Below are the code and all the weights of a small trained network. Each question names an input and a target symbol and asks about switching units off, where a switched-off unit gives its printed mean instead of its output.

import numpy as np


def w(rows, s, z=0):
    codes = np.array(rows[::2]) - 128.0
    scale = np.full(codes.shape[1], s)
    scale[-1] = z or s
    return codes * scale


def norm(h):
    return h / np.sqrt((h * h).mean(-1, keepdims=True) + 1e-5)


def f(y):
    return np.maximum(y, 0)


def softmax(a):
    e = np.exp(a - a.max(-1, keepdims=True))
    return e / e.sum(-1, keepdims=True)


def log_softmax(a):
    a = a - a.max(-1, keepdims=True)
    return a - np.log(np.exp(a).sum(-1, keepdims=True))


def net(x, mask):
    ids = ['ΔΦαγζημ'.index(c) for c in x.split()]
    T = len(ids)
    res = E[ids] + P[:T]
    u = 0
    for l in range(2):
        q, k, v = (norm(res) @ M[l].T for M in (Q, K, V))
        z = softmax(np.where(np.tri(T) > 0, q @ k.T / 3**0.5, -1e9)) @ v
        res = res + np.where(mask[u], z, O[l][:, -1]) @ O[l][:, :-1]
        u += 1
        y = f(norm(res) @ A[l][:, :-1].T + A[l][:, -1])
        res = res + np.where(mask[u : u + 8], y, B[l][:, -1]) @ B[l][:, :-1]
        u += 8
    return log_softmax(norm(res)[-1] @ U[:, :-1].T + U[:, -1])


Q, K, V, O, A, B = {}, {}, {}, {}, {}, {}
E = w([
[149,172,77,189,110,116],'Δ',
[162,94,120,127,66,134],'Φ',
[114,128,205,124,116,75],'α',
[102,161,58,124,104,144],'γ',
[99,27,34,98,151,82],'ζ',
[215,190,188,8,115,154],'η',
[138,149,48,131,117,124],'μ',
],0.017)
P = w([
[212,90,89,172,164,196],'0',
[254,172,77,79,140,152],'1',
[180,159,63,92,140,211],'2',
[196,113,143,139,125,156],'3',
[151,145,164,147,120,154],'4',
[167,166,149,145,166,149],'5',
[124,147,153,124,140,140],'6',
[76,176,200,131,107,113],'7',
[123,163,130,137,164,97],'8',
[106,132,182,91,142,90],'9',
[79,186,186,93,141,72],'10',
[192,156,106,135,196,49],'11',
[132,122,184,111,134,36],'12',
],0.0065)
Q[0] = w([
[70,66,69,141,12,162],'L0H1',
[86,55,221,134,19,139],'L0H1',
[168,3,11,164,61,35],'L0H1',
],0.005)
K[0] = w([
[68,225,164,199,154,157],'L0H1',
[158,254,107,106,209,152],'L0H1',
[129,236,170,10,106,74],'L0H1',
],0.0049)
V[0] = w([
[96,151,30,189,216,78],'L0H1',
[151,116,78,140,5,221],'L0H1',
[81,254,177,148,184,240],'L0H1',
],0.0057)
O[0] = w([
[170,29,25,214,255,208,56],'L0H1',
[168,97,68,126,13,40,253],'L0H1',
[233,219,215,154,234,118,27],'L0H1',
],0.0059,0.0039)
A[0] = w([
[186,88,154,135,153,235,148],'L0N1',
[80,170,91,188,126,174,126],'L0N2',
[115,70,57,149,186,98,171],'L0N3',
[101,207,121,237,136,104,106],'L0N4',
[169,85,123,161,93,177,47],'L0N5',
[175,2,139,66,106,45,95],'L0N6',
[183,163,39,153,114,120,254],'L0N7',
[137,162,133,165,116,61,203],'L0N8',
],0.0072,0.0019)
B[0] = w([
[213,182,137,4,101,18,136],'L0N1',
[194,89,197,51,125,130,148],'L0N2',
[36,168,165,87,190,96,175],'L0N3',
[78,83,98,75,164,48,145],'L0N4',
[74,173,186,207,20,112,148],'L0N5',
[21,116,66,182,131,152,254],'L0N6',
[72,89,245,126,101,244,219],'L0N7',
[143,119,152,11,98,253,183],'L0N8',
],0.0052,0.0076)
Q[1] = w([
[94,106,165,116,2,127],'L1H1',
[135,103,75,93,164,171],'L1H1',
[144,111,152,191,134,134],'L1H1',
],0.0085)
K[1] = w([
[6,170,68,5,47,1],'L1H1',
[113,7,202,212,95,121],'L1H1',
[250,66,79,130,85,128],'L1H1',
],0.005)
V[1] = w([
[23,114,245,181,21,143],'L1H1',
[155,235,84,68,92,254],'L1H1',
[107,84,25,30,73,191],'L1H1',
],0.0062)
O[1] = w([
[81,255,185,217,108,108,237],'L1H1',
[231,125,85,158,150,94,161],'L1H1',
[152,97,198,171,162,20,255],'L1H1',
],0.0092,0.0086)
A[1] = w([
[95,255,197,91,118,40,250],'L1N1',
[70,186,121,248,122,156,39],'L1N2',
[71,78,129,184,146,163,172],'L1N3',
[171,19,36,59,138,247,177],'L1N4',
[75,139,212,208,153,82,68],'L1N5',
[31,76,158,50,175,13,170],'L1N6',
[201,240,211,39,191,164,46],'L1N7',
[243,138,199,118,61,144,248],'L1N8',
],0.0054,0.0021)
B[1] = w([
[160,65,110,119,170,86,248],'L1N1',
[83,3,184,167,171,190,163],'L1N2',
[100,154,96,70,151,129,146],'L1N3',
[84,185,153,201,150,212,133],'L1N4',
[167,109,89,83,181,95,200],'L1N5',
[152,125,131,39,100,106,187],'L1N6',
[147,86,231,67,161,79,146],'L1N7',
[79,168,125,58,109,144,190],'L1N8',
],0.0064,0.011)
U = w([
[140,142,109,160,140,164,252],'Δ',
[106,145,93,133,4,113,77],'Φ',
[71,194,155,127,123,167,71],'α',
[176,128,101,154,135,120,30],'γ',
[89,72,88,85,84,157,162],'ζ',
[178,157,104,70,97,135,145],'η',
[168,93,103,153,132,134,75],'μ',
],0.011,0.0027)

Each question gives the input, a string of symbols that net reads in full, and the target symbol t.
The units are the heads (3 rows each of Q, K, V and O) and the neurons (one row each of A and B). Each row of codes is followed by its name. A weight is (code - 128) times the scale printed after its matrix; where a second scale follows, it is the last column's (O, A, B and U).
mask holds one flag per unit, layer by layer, with each layer's heads first. A switched-off unit (its flag False) gives its mean, the last column of its rows in O or B, instead of its output. The means were averaged over made-up inputs and are rounded, as every weight is.
A unit's drop is (log p(t) with every unit on - log p(t) with that unit switched off) / (log p(t) with every unit on - log p(t) with every unit switched off).
The circuit of an input: a set's keep is (log p(t) with only the set's units on - log p(t) with every unit switched off) / (log p(t) with every unit on - log p(t) with every unit switched off). Starting from the 12 units with the biggest drops (on a tie, the unit counted first), units are removed one at a time, each time the one whose removal leaves the highest keep (on an exact tie, the one counted first), for as long as the keep stays at least 0.8.
units of the circuit, in order: the units of the circuit, biggest drop first
top k neurons: the k neurons with the biggest drops, biggest first
k most important neurons of layer l: the k neurons of layer l with the biggest drops, biggest first
drop of u: that unit's drop, to one decimal
input Δ α Δ γ, target α: top neuron	(L0N7)
input Δ ζ γ, target Δ: top 2 neurons	(L1N4; L0N7)
input γ Δ α Φ η η μ, target η: units of the circuit, in order	(L0H1; L0N6; L1H1)
input η μ Δ, target η: 3 most important neurons of layer 0	(L0N6; L0N7; L0N2)
input Δ Φ η Δ μ α η Φ γ ζ ζ μ, target ζ: units of the circuit, in order	(L0N7; L0H1; L1N2)
input α μ Δ, target α: 2 most important neurons of layer 0	(L0N7; L0N2)
input ζ μ α, target ζ: top 2 neurons	(L0N6; L1N6)
input η η η Δ γ, target η: top 2 neurons	(L0N6; L0N4)
input α η γ, target α: 2 most important neurons of layer 0	(L0N7; L0N8)
input γ Δ α α Δ, target α: units of the circuit, in order	(L0N7; L1H1)
input α ζ ζ α Δ, target ζ: top 2 neurons	(L0N7; L0N4)
input α ζ η η α, target η: 2 most important neurons of layer 1	(L1N2; L1N6)
input Φ ζ ζ γ, target ζ: 2 most important neurons of layer 0	(L0N7; L0N3)
input η η Δ, target η: most important neuron of layer 0	(L0N4)
input μ Φ η η η α, target η: top 2 neurons	(L0N8; L1N2)
input ζ ζ Φ α Δ ζ η η ζ α ζ α Δ, target ζ: drop of L0N4	0.2
input α α Φ Δ Φ α Δ μ ζ Δ α Φ, target α: drop of L1H1	0.4
input μ Φ α γ Φ α α Φ, target α: drop of L0N7	0.2
